B =
[[130 126 121 138 116 143 135]
 [122 117 125 114 146 125 131]
 [141 125 137 137 116 123 121]
 [134 133 122 117 124 128 103]
 [124 125 120 127 133 131 120]
 [132 143 125 126 131 137 124]
 [137 133 116 138 128 119 126]
 [125 123 141 124 127 142 131]
 [115 149 128 119 118 128 117]]
Indices start at 0.
(0, 0)	130
(2, 0)	141
(1, 1)	117
(6, 2)	116
(7, 1)	123
(8, 6)	117
(0, 4)	116
(1, 6)	131
(5, 0)	132
(4, 0)	124
(2, 6)	121
(6, 5)	119
(0, 5)	143
(0, 6)	135
(7, 6)	131
(8, 2)	128
(6, 0)	137
(3, 1)	133
(4, 3)	127
(7, 5)	142
(3, 5)	128
(4, 4)	133
(7, 4)	127

X =
[[135 151 140 105 117 136 117 135 128]
 [116 144 114 110 104 148 124 116 112]
 [124 142 122 130 138 136 148 151 118]
 [128 134 125 113 120 113 107 151 109]
 [147 118 126 123 115 106 127 116 106]
 [144 113 133 127 139 111 152 147 147]
 [115 124 129 120 104 106 137 139 145]]
X[0,-9] => 135
X[3,6] => 107
X[:, -1] => [128, 112, 118, 109, 106, 147, 145]
X[0,3] => 105
X[-2] => [144, 113, 133, 127, 139, 111, 152, 147, 147]
X[:, -7] => [140, 114, 122, 125, 126, 133, 129]
X[4,2] => 126
X[-6,-6] => 110
X[2,-6] => 130
X[1,-8] => 144
X[2,0] => 124
X[4,8] => 106
X[-5] => [124, 142, 122, 130, 138, 136, 148, 151, 118]
X[-3,4] => 115
X[-1,-7] => 129
X[:, 0] => [135, 116, 124, 128, 147, 144, 115]
X[3,-1] => 109
X[:, 3] => [105, 110, 130, 113, 123, 127, 120]
X[-5,8] => 118
X[:, 4] => [117, 104, 138, 120, 115, 139, 104]
X[-3,-2] => 116
X[0,-4] => 136

a =
[[119 121 122 130 132 117 127 134 120 118 119 134 121 135]
 [120 116 115 118 115 124 140 122 118 120 120 121 117 122]
 [132 131 131 116 120 134 121 114 132 135 132 116 133 113]
 [129 127 126 127 124 131 133 127 128 128 129 125 127 128]
 [133 136 137 142 145 129 123 143 135 130 132 141 135 144]
 [111 110 109 122 120 116 149 129 110 113 112 131 110 128]
 [124 130 132 150 150 117 126 151 127 122 123 152 128 150]
 [131 127 127 126 123 134 135 128 130 129 132 124 129 129]
 [127 124 123 120 117 128 128 118 125 126 126 118 124 119]
 [132 130 130 124 127 134 133 126 131 132 132 125 131 127]]
Rows and columns are counted from 0.
(0, 0) -> 119
(3, 11) -> 125
(9, 7) -> 126
(2, 4) -> 120
(1, 1) -> 116
(6, 5) -> 117
(9, 6) -> 133
(9, 13) -> 127
(7, 9) -> 129
(9, 5) -> 134
(8, 3) -> 120
(0, 13) -> 135
(8, 1) -> 124
(9, 12) -> 131
(2, 3) -> 116
(6, 11) -> 152
(1, 8) -> 118
(8, 12) -> 124
(8, 4) -> 117
(4, 10) -> 132
(6, 0) -> 124
(4, 13) -> 144
(4, 4) -> 145
(3, 1) -> 127
(7, 5) -> 134
(4, 3) -> 142
(5, 5) -> 116
(6, 10) -> 123
(1, 7) -> 122
(5, 11) -> 131
(6, 12) -> 128
(8, 8) -> 125
(6, 6) -> 126
(5, 6) -> 149
(5, 13) -> 128

m =
[[126 138 122 135 137]
 [124 125 129 123 117]
 [120 150 104 130 135]
 [139 108 151 120 112]
 [120 153 101 136 145]
 [123 145 108 135 141]
 [129 110 145 119 117]
 [129 153 104 134 144]
 [128 151 105 134 140]
 [131 110 147 120 118]
 [121 153 103 135 145]
 [137 114 144 125 122]]
Indices start at 0.
(0, 0) => 126
(5, 1) => 145
(3, 2) => 151
(10, 3) => 135
(4, 3) => 136
(8, 4) => 140
(4, 4) => 145
(0, 1) => 138
(1, 1) => 125
(6, 2) => 145
(10, 4) => 145
(7, 1) => 153
(3, 4) => 112
(5, 4) => 141
(2, 0) => 120
(8, 1) => 151
(11, 2) => 144
(1, 4) => 117
(9, 1) => 110
(6, 0) => 129
